Table B holds the same points as the rows below and some others, measured another way and shuffled. Each row below is followed by which row of B it is.
B:
1: [ 289 -184   -6  177 -225   53   47 -105 -275   -9   13 -151   67 -266
   40  -36    6  157 -308  181 -317 -159   78  138  130  -74]
2: [-101  135  111 -495   14   58    8  -51  188   89 -299  117    1  -41
 -383 -287  486   14   97  -91  -55  -41 -502  801 -561  178]
3: [-177  174   95 -122  274 -359  140 -291   58  177  -42  211   71  575
 -330 -605  707 -342 -147  359  186   43 -294  416  -81  446]
4: [  90   48   45   29    0 -219  -76   28 -124  -59  121 -144   72 -107
   93  105   90   -9 -232  220 -109   20   11   98  203   80]
5: [ 134  -83   10  -85  133  401 -167  -42   75  -29 -337  143   -9   24
 -118 -268   99  -66  -68  -42   54  -71  102  322 -166   55]
6: [  27 -554  -13 -262 -117  -21  201   52  -82  -48 -414   77  -28 -308
  -50 -113  298  361  -99 -196  103   40  299  328 -208 -500]
7: [ 427   -6   93  374   67 -164  273 -580   87  124  249   77 -171 -283
   91  350 -120   78 -207  214 -162  134 -292 -264  515  -55]
8: [ 260  -48  114  498 -132 -193 -109  -57 -107 -143  469 -122  -37   10
  335  192 -182  129 -463  324 -255   15  353 -371  570   35]
9: [-129   19   54 -229  102    6 -214  148   92 -167 -224 -146  193 -175
 -141  -47  -48  -14  268  -49  239  -58  232  344 -129  -95]
10: [ 172  232   73    2  -55 -151   91 -200 -198  184  179 -143   78  113
 -254 -239  348 -166 -261  339 -341  -97 -295  437   22  388]
11: [  47 -151  169  170   61   75 -100  -90  338 -159  -44  241 -174 -111
  247  122 -115  211  -84  -54  159  117   91 -212  142 -190]
12: [ 337 -379   45  -77  262  158   89 -285  296  -12 -160  416 -352   85
  -57  115  188  188 -228 -217   41  266  366   81  104 -212]
13: [   2  266  538  206 -534 -125  432  -97  253  284  498 -204 -136  -75
 -362 -284  -62  282  223   21 -206   -4  -76  112 -131 -142]
14: [ 276 -193  -39  -12   38  412  -78  -76  -54  -14 -324   53   -4 -160
 -100 -152   -2   36 -111  -52  -63 -101  200  282  -83  -86]
15: [-108  643  354   -2  261  192  104 -345  495  336   37   79   17  394
 -654 -593   91 -465  535  120  306   -4 -366  373 -240  430]
16: [ 162   59  120 -310 -234 -362 -199  362  -72 -172  378 -235 -126 -285
  205  587  212  312 -470    1 -560  187  -11  360   79   64]
17: [ 180  292 -211  -93  592 -251 -447 -452   60 -324  -22 -152  331 -140
 -128  492 -205 -334  207  297   72 -102  -61  295  429  382]
18: [ -79  362  100  282 -122 -158 -300  116 -210 -161  250 -436  369  -76
   65 -135 -221 -179  -16  455  -92 -279   -8   49  215  305]
19: [ 643 -120  164  275 -173  112  203 -237  115   81  311    2 -405 -715
  327  794 -345  411 -364 -110 -454  261 -172 -326  455 -351]
20: [  47   11   56   11  260    0  159 -325  104  148 -205  174   12  153
 -241 -342  257 -204   31  139  265   41  -96  188   10   72]
21: [-163    5  109  235 -152 -174  -13   22 -123  -72  -11 -133  223  -95
  110 -309   27   23  -77  311  116 -179  -70  -22   67   -5]
22: [ 189  -17  120  -58   37  -44  175 -351  156  119    2  198 -160    7
 -181  -70  306   78 -162   44 -156   68 -297  292  -39   77]
23: [-119 -271  105  -83   41  185   -2    4  231  -82 -434  255  -53 -156
   75 -247  122  173   40 -146  332   28    0   99 -228 -284]
24: [ 608  281  203   70  120  413 -189 -200  351   76  357   89 -392  -11
  -86  440 -188   -9 -231 -118 -483  206   26  131  215  267]
25: [ 107   -8   57  268 -324  256  -84  311 -426   28  -89 -381  240 -351
  148 -303 -179  -39 -193  238 -104 -246  145   10   36  -67]
26: [-101  -18   75  -80   23  351  -97  265  -13   23 -445  -98  153 -257
  -52 -355  -75 -107  193  -57  363  -79  112  186 -233 -183]
27: [ 179 -325  -39 -386 -104  247    8  450 -282   28 -404 -252   32 -472
  -70   24  102  136 -101 -250   16   81  491  423 -209 -421]
28: [  89  -43  -32 -316   61  541 -137   97  -50   61 -595   -2  107 -223
 -281 -389  152 -104   91 -133   51 -168  -82  644 -469    5]
29: [ 275 -124   52  108 -144   81   31  149 -289  105   65 -102  -67    5
   77 -149  215    6 -519  159 -248   31  235  101  121   41]
30: [ 273 -119   72   60   -2 -161  -31  -10  -10  -91  217  -58 -127 -133
  143  349  -15  165 -313   41 -176  162  326  -42  333 -110]
31: [  93 -242  111  -61 -119 -182   93   81  -26  -43   51  -31  -81 -107
   34   57  174  251 -225  -24  -74  120  312  128   72 -225]
32: [ 150 -419   42 -268  -62  129  203  153  -75   94 -330   30 -114 -194
 -132 -138  269  209 -126 -231   85  146  440  324 -184 -419]
33: [-410  202  169 -113  -42 -358  -26  106   33  -33  -55  -52  223   95
  -44 -413  358  -83   30  277  216  -82 -350  294 -197  186]
34: [-249 -173  181  175   64  169 -128 -100  448 -223 -332  330  -13 -128
  229 -213 -157  194  184  -59  486  -49  -83 -206  -96 -258]
35: [ 245 -219   61  227 -221  259  -98  155 -145 -101  -69 -132  -14 -429
  279  101 -252  210 -257   14 -137  -63  234 -118  145 -260]
36: [ 103  216   37  -44  175  294  -30 -200   33  149 -292   25  102  -83
 -251 -326   90 -284   89  130   87 -119 -384  359 -157  231]
37: [ 112  252 -166 -272  659 -104 -379 -340  199 -250 -242  -76  250 -256
 -176  471 -190 -325  385   77  291   21  -89  337  245  199]
38: [ 306   18  135  186   59  -86  -37 -127  106   10  310  109 -244   73
  182  229   82   51 -438  133 -223  202   37 -118  351  119]
39: [ 380 -428  -28   25  -80  401  -28  -19  -45  -91 -290   79 -146 -448
  146  184 -122  310 -238 -197 -150    8  281   85   29 -373]
40: [ 180 -183   31  136  105  136  190 -424   84   42 -248   70   46 -243
 -205 -121 -117   54  203   21  192  -73   67   79   66 -248]
41: [-231  553  137 -196  238  512 -360  447   25  200 -387  -95  207  244
 -219 -733  208 -663  129  140  370  -82 -258  453 -422  509]
42: [ 291 -347   37   52 -103  403  -16  120  -58  -34 -274    0 -104 -402
  132   67 -161  224 -167 -177  -24   24  357   19   12 -389]
43: [-127   -3   81  193   91 -157   17 -161   30  -57  -73  -23  184   35
  -29 -274   -5  -87   97  247  317  -82  102  -45  146  -31]
44: [ 166  112    7  -84  203  -96   29 -497  131   25  -48  182    0   62
 -240  -56  283  -80  -75  179 -137  -50 -429  407    5  299]
45: [ 119  -38  -61 -355 -283  425 -252  732 -524    8 -399 -513  245 -553
  -14 -147   29  -28 -163  -84 -199 -169  225  593 -359 -116]
46: [ -83  -32   51   51 -241  152  -64  307 -299  -18 -254 -339  288 -388
   46 -307  -98   -4   25  142  100 -220   64  166 -125 -155]
47: [ 193  158  548  112 -399  209  365   28  463  276  353  -80 -375 -348
 -207  110 -287  369  252 -308 -128  242   48  -50 -103 -393]
48: [ 298    0   32  103   71  175    2 -284  -28   52  -15   27   -4   63
 -204 -161   74  -63 -155  136 -179  -88   90  257   87  149]
49: [ 106  380  306 -141 -162  338   58   56  250  222   10 -149  -80 -321
 -323  -68 -109    6  279 -149 -128   -4 -351  413 -323   41]
50: [ 117    3   52 -335  -21   47  223 -139  -64  221 -238  -15    6 -106
 -423 -287  424  -28   -1  -19 -124  -25 -250  677 -332   44]
51: [ -19 -106   89 -132   36 -181  354 -469  169  107 -231  149   39 -176
 -340 -212  256  133  223   22  138  -36 -345  374 -160 -157]
52: [ 243 -205  -12   -3  171  319 -107 -177  154  -70 -309  260 -130 -140
   70   22   37   76 -178  -79   39   38    3  112    9  -83]
53: [  -5  173   87  310 -208   40 -216  104 -260  -69  114 -259  249   -1
  113 -340  -36 -107 -240  413 -176 -289  -52   74   99  273]
54: [-151 -110   43 -149   85 -132  222  -33 -101  163 -323   44  126  102
 -233 -539  446 -134   -8  131  313   15  -14  331 -176  -47]
55: [ 148 -287  -11 -135    0  107   70   43 -161   60 -238   47  -29   78
 -148 -310  344   38 -267   -5  -13    9  362  352 -100 -100]
56: [ -28 -394   95 -129   29   29   78  -78  266 -112 -317  276 -142 -199
   70  -18  130  326   -3 -211  239  123  137   80 -121 -403]
57: [ 602 -466  -84   20 -253  150  -72  -85 -241 -169   59    4 -203 -370
  203  430   46  483 -659  -66 -707  -25  289  224  179 -186]
58: [ 468 -138  -72   29 -109  627  -79  141 -341  117 -324 -234   39 -477
  -39  -47 -177  -38 -200  -48 -227 -129  221  253  -35 -146]
59: [ 290  200  234 -170  -71 -146  247 -248  173  212  309  -53 -201  -96
 -357  189  198  117  -37  -35 -370  163 -205  426  -12   80]
60: [ 260 -326  -15    5  -82  340  -66  -16  -58  -80 -275   65  -62 -238
   36  -51    0  217 -204 -102 -125  -78  254  201  -68 -208]
61: [ 228  -62  160  336   -9   86   64  -76   43   34  144  -58  -74  -60
   62  -15 -211    9 -100   94   76   83  383 -258  328 -164]
62: [ -86  310  308 -324  136  117  241 -213  478  293 -142  164 -121   91
 -585 -358  277 -116  442 -163  223  124 -360  542 -433   84]
63: [  18    1   30   23 -111  334 -175  275 -221   13 -296 -150  173 -213
   64 -352   20 -111 -143  112   40 -172  -24  210 -161   31]
64: [-106 -195   35 -159 -201  304  -55  288 -126  -29 -524  -23  124 -422
  100 -332  138  138  -70  -65   92 -157 -196  316 -397 -221]
65: [ -48  -26   -8  -71   68  356  -23  -14  -74   89 -540   16  194 -166
 -171 -521  110 -181  124   61  263 -195 -177  347 -294  -12]
66: [ -59  276  -10 -164  185 -111 -312   67  -30 -168  -73 -309  318 -205
 -128   98 -113 -201  223  158  112 -110    9  357   52  173]
67: [ 536  264   25  451  167  879 -205  -90 -113  174 -152 -267   98 -313
 -114 -114 -685 -437  154  105   59 -164  273 -147  278   75]
68: [ 154    1   59   44 -177  153 -232  358 -194  -96   13 -274   65 -306
  196   89 -132   63 -245   65 -171  -50  225   81   71  -46]

[ 288  -65   70  156   38   85  237    0   23 -104  219 -178  -35  -26
  106   91  -55  -46  -51  -30 -212  -74   22   30   32   60 -126  100
 -166  -62   60   -3  125 -343  -89  286]
44
[ 309   45  -22  156   83   58    7   77 -684  302  279  161 -221  109
 -124 -120 -247  105  453 -147   82 -152   58  -33   -9   34 -111 -289
 -100 -127   90  -36  128  232 -134   63]
55
[ 151   50  -47  270   14   69   22   65 -105 -143  336   70   42 -163
  -32  -53 -166 -103  140  -77   -4  -67  -84  -19   61  104  -69  -30
  -35 -174   33   21  269 -129  -24   52]
42
[ -28   49  -74  107 -167   28  108   43  -44  -99   52   25  129 -157
  145 -144   16   47 -168  104   74   89  -77  -55   11   41  -20   -3
  114  -48  -91  -72   14   86   63 -131]
25
[ 148   26  -78   54  -56  100  -80   80 -588  331  110  208 -187   50
 -184 -147 -144  261  246  -17   59 -134   83  -41   40  -80  -43 -240
  -21    5   13  -62   15  364  -77   12]
68
[ -34   33 -113  375 -119   62  -37  -62  161 -157  338   -8  158  -38
  -78  -94  -49  -97   21   27 -117  -72 -178   66   36   71   83  164
   14  -57   46  -30  367 -227   65  147]
34
[ 109  -85  -45 -182    4   38 -110   77 -514  345  -53  224 -265  141
 -211 -132  -39  162  213  -65  -10 -133  173 -109  -83  -43  101 -281
  -92  201   47  -32  107  238  -61  214]
62
[ 166    5 -101  393  -94   90   -9  -58 -161   46  388   13   20   21
  -21 -109 -175  -64  291 -133  -56  -71  -46   83  -71   49  -77   21
   15 -127   91   -5  255 -119 -123  127]
23
[ -86  -26    4 -139  -51  -62  167   22  314 -173 -137 -216   97  -23
  210   98  206  -72 -406  150  -55   92  -53  -46  -59    0   62  105
   11  182  -33  -71   13 -212  157  129]
2
[  54   67  -12  -15   -8  -57  218   73   21  -67   26 -202  -10   20
  188  134   41  -11 -202  121    5   17 -108   12   21   58  -25   13
  -27   33   13  -79   51 -109  116   51]
3
[  12   68   61  112   59 -114   46  -25  -27   67   51 -120  142  158
   79  -79  114  -66    5   20   38   80    2  -94  -25   58   33   69
   -1   20    2  -63   54   25  154   76]
52
[ 18  54  16 131   9 -71  51  -6 -22  -8  94 -67 138  51  98 -98  59 -80
   1   2  53  76 -21 -77 -38  64   7  31  31 -18  -8 -50  83  -2 104  26]
60
[  49  -12  -62 -118  -81  116 -108   70 -664  453  -71  285 -228  131
 -291 -238  -24  450  101  116   47 -173  119  -94   69 -200   67 -292
  -42  152  -40 -148 -101  572   -2   31]
18
[ 160   -8  -87 -216    6  113  -83  150 -681  474  -44  176 -423  142
 -290   39 -122  403  173   51    8 -265  116   -5   56 -214  -11 -363
 -122  192   62  -97  -48  411  -77  145]
16
[ 236  -27  117 -126  175   36   13   66 -785  425    6  266 -259  259
 -283 -280  -35  298  245   17   15 -196  162 -201   81  -25   87 -330
 -237   70    5 -127   25  446   15  186]
36
[ 221 -103  -27 -170    2   84   10  110 -441  251  -16  116 -299   35
 -102   10  -90  155  133  -74  -71 -135  177  -55  -48  -38  -25 -238
 -125  142   52   -3   57   84 -141  229]
59
[  24   31  -50  108 -157   47  174   33   -4  -88   68  -66   67  -88
  115  -50   26   99 -235  158  -56   14  -87   -3   88   56    1   78
   18  -12  -57  -82   54  -23   75    3]
53
[ 425  -66   37    2   67  170  219  123 -597  148  202  114 -351  -11
 -108  -13 -229  221  145  -21 -145 -255   72  -19  122   51 -109 -235
 -269  -69   58  -38  127   24 -178  237]
10
[  17   51  -39  144 -108    4  119   23  -22  -75   96  -46  119  -80
  136  -87   19   16 -124   80   33   67  -72  -31   22   51  -30   40
   61  -56  -50  -64   42   11   69  -51]
63
[ -27 -109  -91  -64 -227   30    9   19   91   -6 -116  -25   38 -110
  145  -40   94    3 -171   -1  -83  113  124  -42 -132    4   16   62
  102  172  -43   21   13  -95  -47  104]
49
[  22   21   10  152  -52  -18  109  -26   31  -91   99  -59  168  -31
  157 -138   57  -64  -84   29   38   94  -40  -67  -52   44  -26   49
   52  -48  -42  -67   33  -33   64   -4]
65
[  76   54  -60   87   88   39  -38   69 -277   12  230  146  -73  -20
 -127  -92 -127  -24  185  -43  128 -130 -108  -47  -26  -41   -2 -243
  -39  -59   53  -73  193  102   21   36]
6
[ -30  -58  -62  -78 -148  -17   13   52   82  -20 -105  -41   31  -74
   99    9  100  -15 -176   27  -88   84   85  -63  -50   64   64   68
   48  167  -36   24   89 -102   36  123]
15
[-103   12  -80  -37 -101   59  -82   53  156  -34  -56  -48   93 -158
   21   55   95   75 -220   85   45   38   20  -20  -18 -234  -81    4
  122  108  -53  -48 -150   68   50  -22]
66
[  30   24   18   34  -29  -22  152   25  -13  -78   27  -65   89  -31
  143  -76   70   -6 -161   82   26   64  -44  -78   -7   42   -3    2
    8   -1  -46  -78   18   -9   92   12]
1
[ -43   93  -96  128 -145  -27   48   49   43  -24   59 -111  100  -53
  122   37   25   22 -128   94   21   65  -76   20   37   38  -18   88
  101   10  -25  -39   55   -1  100  -46]
8
[ 101  -34    1   45  -29   14   75   37  -16  -45   64  -42   15  -53
   69  -11   12  -45  -47  -18  -79   16   45  -57  -14   76  -17   31
  -36   31    1    5  118 -140   -2  145]
19
[ 77  40  40 146  23 -52  67   2 -59  -1 110 -65 125  30 106 -92  37 -80
  35 -28  36  80  20 -86 -30  71 -38  32  13 -52  -8 -29  60 -14  60  43]
14
[ 177   23   15  249   31   15    4  -17 -239   94  253   23   42   54
    5 -140  -89  -59  258 -128   18   -7   43  -47  -48   60  -81  -37
  -22 -109   45   -9  132   10  -53   88]
39
[-125 -111 -225 -124 -331   54   -9   71   88 -102 -110   89  -37 -204
   96  -42   35    5 -230   52  -69   54   -5   -5 -139   70  140  -21
  131  220  -43   16  199 -121  -27   74]
13
[ 218   33  -64  141  -90  100   65  102 -434  158  174   88 -137  -55
  -54  -47 -168  193  128    4  -48 -102   39    0  129   59  -90  -93
  -51  -78    7  -11   90  134  -83   34]
41
[ -55   90  -99   72  -38  -79  -36   57    3  -44   72  -36  109  -75
  158   -5   -8 -149   47  -56  205  119  -61  -39 -145   -3  -62  -87
  163  -19    2  -22   44   38   61 -114]
32
[-182  104  -91  -20  -98 -109  -10   63  283 -102  -93 -193  187  -88
  205  132  153  -93 -255   97  118  168  -69  -20  -54  -49  -20   92
  184  104  -40  -33  -53  -30  181  -94]
30
[  13   46   61   96  -27  -63  -18   46  -71   -9  -14   50  230 -113
  107 -197   93  -40  -24  -22   78  191  133 -209   34  103  -34   57
   90  -55 -113   22  -36  140   93  -83]
67
